Below is a small trained network, with its code and all its weights. Each question gives an input and a target symbol and asks what happens when units are switched off, that is, made to give their printed mean instead of their output.

import numpy as np


def w(rows, s, z=0):
    codes = np.array(rows[::2]) - 128.0
    scale = np.full(codes.shape[1], s)
    scale[-1] = z or s
    return codes * scale


def norm(h):
    return h / np.sqrt((h * h).mean(-1, keepdims=True) + 1e-5)


def f(y):
    return np.maximum(y, 0)


def softmax(a):
    e = np.exp(a - a.max(-1, keepdims=True))
    return e / e.sum(-1, keepdims=True)


def log_softmax(a):
    a = a - a.max(-1, keepdims=True)
    return a - np.log(np.exp(a).sum(-1, keepdims=True))


def net(x, mask):
    ids = ['αβγεζηθμπστψ'.index(c) for c in x.split()]
    T = len(ids)
    res = E[ids] + P[:T]
    u = 0
    for l in range(2):
        r = norm(res)
        for j in range(3):
            rows = slice(2 * j, 2 * j + 2)
            q, k, v = (r @ M[l][rows].T for M in (Q, K, V))
            z = softmax(np.where(np.tri(T) > 0, q @ k.T / 2**0.5, -1e9)) @ v
            o = O[l][rows]
            res = res + np.where(mask[u + j], z, o[:, -1]) @ o[:, :-1]
        u += 3
        y = f(norm(res) @ A[l][:, :-1].T + A[l][:, -1])
        res = res + np.where(mask[u : u + 4], y, B[l][:, -1]) @ B[l][:, :-1]
        u += 4
    return log_softmax(norm(res)[-1] @ U[:, :-1].T + U[:, -1])


Q, K, V, O, A, B = {}, {}, {}, {}, {}, {}
E = w([
[147,205,112],'α',
[170,249,111],'β',
[71,87,164],'γ',
[147,175,170],'ε',
[87,105,111],'ζ',
[158,194,70],'η',
[127,155,53],'θ',
[29,100,49],'μ',
[146,82,113],'π',
[124,247,164],'σ',
[48,105,54],'τ',
[221,115,135],'ψ',
],0.014)
P = w([
[146,43,171],'0',
[91,128,52],'1',
[108,159,3],'2',
[117,140,25],'3',
[120,214,123],'4',
[140,133,42],'5',
[136,248,131],'6',
[36,111,85],'7',
[142,6,15],'8',
[38,95,110],'9',
],0.0065)
Q[0] = w([
[176,72,145],'0.h0',
[194,15,62],'0.h0',
[252,114,87],'0.h1',
[255,105,197],'0.h1',
[66,168,159],'0.h2',
[61,165,198],'0.h2',
],0.0098)
K[0] = w([
[148,219,138],'0.h0',
[141,196,157],'0.h0',
[254,168,106],'0.h1',
[167,131,111],'0.h1',
[167,157,108],'0.h2',
[203,66,13],'0.h2',
],0.011)
V[0] = w([
[250,247,23],'0.h0',
[188,119,42],'0.h0',
[98,12,205],'0.h1',
[71,32,142],'0.h1',
[101,96,134],'0.h2',
[2,159,209],'0.h2',
],0.0087)
O[0] = w([
[143,40,88,254],'0.h0',
[85,110,86,186],'0.h0',
[203,184,122,55],'0.h1',
[150,254,166,76],'0.h1',
[129,188,165,102],'0.h2',
[83,118,223,75],'0.h2',
],0.0063,0.006)
A[0] = w([
[166,10,132,178],'0.n0',
[98,193,115,251],'0.n1',
[193,132,127,108],'0.n2',
[180,212,163,88],'0.n3',
],0.012,0.0017)
B[0] = w([
[98,250,105,255],'0.n0',
[38,110,114,185],'0.n1',
[95,92,188,145],'0.n2',
[124,65,63,159],'0.n3',
],0.012,0.0084)
Q[1] = w([
[193,115,181],'1.h0',
[246,62,145],'1.h0',
[231,107,135],'1.h1',
[115,136,195],'1.h1',
[6,171,107],'1.h2',
[79,20,59],'1.h2',
],0.011)
K[1] = w([
[59,149,118],'1.h0',
[8,172,108],'1.h0',
[137,178,97],'1.h1',
[144,120,52],'1.h1',
[197,168,115],'1.h2',
[141,173,122],'1.h2',
],0.015)
V[1] = w([
[95,209,145],'1.h0',
[28,64,251],'1.h0',
[96,161,159],'1.h1',
[189,68,150],'1.h1',
[28,57,120],'1.h2',
[147,208,83],'1.h2',
],0.015)
O[1] = w([
[58,176,137,147],'1.h0',
[67,117,43,4],'1.h0',
[51,155,134,136],'1.h1',
[129,106,38,61],'1.h1',
[45,10,122,77],'1.h2',
[124,194,181,234],'1.h2',
],0.012,0.014)
A[1] = w([
[77,140,145,16],'1.n0',
[168,170,226,254],'1.n1',
[2,204,229,43],'1.n2',
[150,196,214,176],'1.n3',
],0.0083,0.0038)
B[1] = w([
[89,132,159,133],'1.n0',
[113,12,199,250],'1.n1',
[126,48,176,207],'1.n2',
[95,103,169,236],'1.n3',
],0.011)
U = w([
[75,166,158,59],'α',
[207,247,168,195],'β',
[121,94,183,30],'γ',
[186,60,130,98],'ε',
[81,160,158,28],'ζ',
[160,102,121,166],'η',
[160,82,149,94],'θ',
[72,152,165,71],'μ',
[144,131,94,194],'π',
[53,206,153,112],'σ',
[96,122,160,72],'τ',
[157,178,162,253],'ψ',
],0.012,0.0079)

Each question gives the input, a string of symbols that net reads in full, and the target symbol t.
The units are the heads (2 rows each of Q, K, V and O) and the neurons (one row each of A and B). Each row of codes is followed by its name. A weight is (code - 128) times the scale printed after its matrix; where a second scale follows, it is the last column's (O, A, B and U).
mask holds one flag per unit, layer by layer, with each layer's heads first. A switched-off unit (its flag False) gives its mean, the last column of its rows in O or B, instead of its output. The means were averaged over made-up inputs and are rounded, as every weight is.
A unit's drop is (log p(t) with every unit on - log p(t) with that unit switched off) / (log p(t) with every unit on - log p(t) with every unit switched off).
The circuit of an input: a set's keep is (log p(t) with only the set's units on - log p(t) with every unit switched off) / (log p(t) with every unit on - log p(t) with every unit switched off). Starting from the 12 units with the biggest drops (on a tie, the unit counted first), units are removed one at a time, each time the one whose removal leaves the highest keep (on an exact tie, the one counted first), for as long as the keep stays at least 0.8.
circuit, biggest first: the units of the circuit, biggest drop first
most important unit: the unit with the biggest drop
k most important neurons: the k neurons with the biggest drops, biggest first
top k neurons in layer l: the k neurons of layer l with the biggest drops, biggest first
heads that matter: for each layer, one digit per head in row order, 1 if its drop is at least 0.15 and else 0, layers parted by /
drop when u is switched off: that unit's drop, to one decimal
input ε ε γ η ψ, target π: heads that matter -> 110 / 101
input γ θ ψ, target σ: 2 most important neurons -> 0.n0; 1.n1
input γ ψ σ, target σ: circuit, biggest first -> 0.h2; 1.h0; 0.h0; 0.n0
input ψ ψ ψ γ σ ψ ψ γ μ, target β: circuit, biggest first -> 1.h2; 0.n1
input ε σ β ψ σ β η γ π, target π: most important unit -> 0.h0
input ψ α ψ τ ε μ, target β: circuit, biggest first -> 1.h2; 0.h1; 0.n1
input ψ σ σ π γ α π π, target β: circuit, biggest first -> 1.h2; 0.h1; 0.n0
input ε ε γ β, target π: top 2 neurons in layer 0 -> 0.n0; 0.n3
input ε μ ε ψ β γ, target π: 3 most important neurons -> 0.n0; 0.n3; 0.n2
input ψ α τ ζ, target β: circuit, biggest first -> 1.h2; 0.h1
input ψ ψ τ, target β: heads that matter -> 011 / 001
input ε μ α σ τ θ ε ψ σ, target π: heads that matter -> 110 / 110
input ε β π ε τ η θ, target π: heads that matter -> 100 / 000
input ε β ψ η σ α τ γ, target π: 3 most important neurons -> 0.n0; 0.n3; 1.n1
input ψ γ ψ η θ ψ τ ψ τ, target β: top neuron in layer 0 -> 0.n1
input ψ ψ ε γ, target β: drop when 0.n1 is switched off -> 0.1
input ε β ψ ψ α π, target π: drop when 0.n3 is switched off -> 0.2
input ψ ψ ψ π ε ψ ψ α γ ζ, target β: drop when 0.h1 is switched off -> 0.1
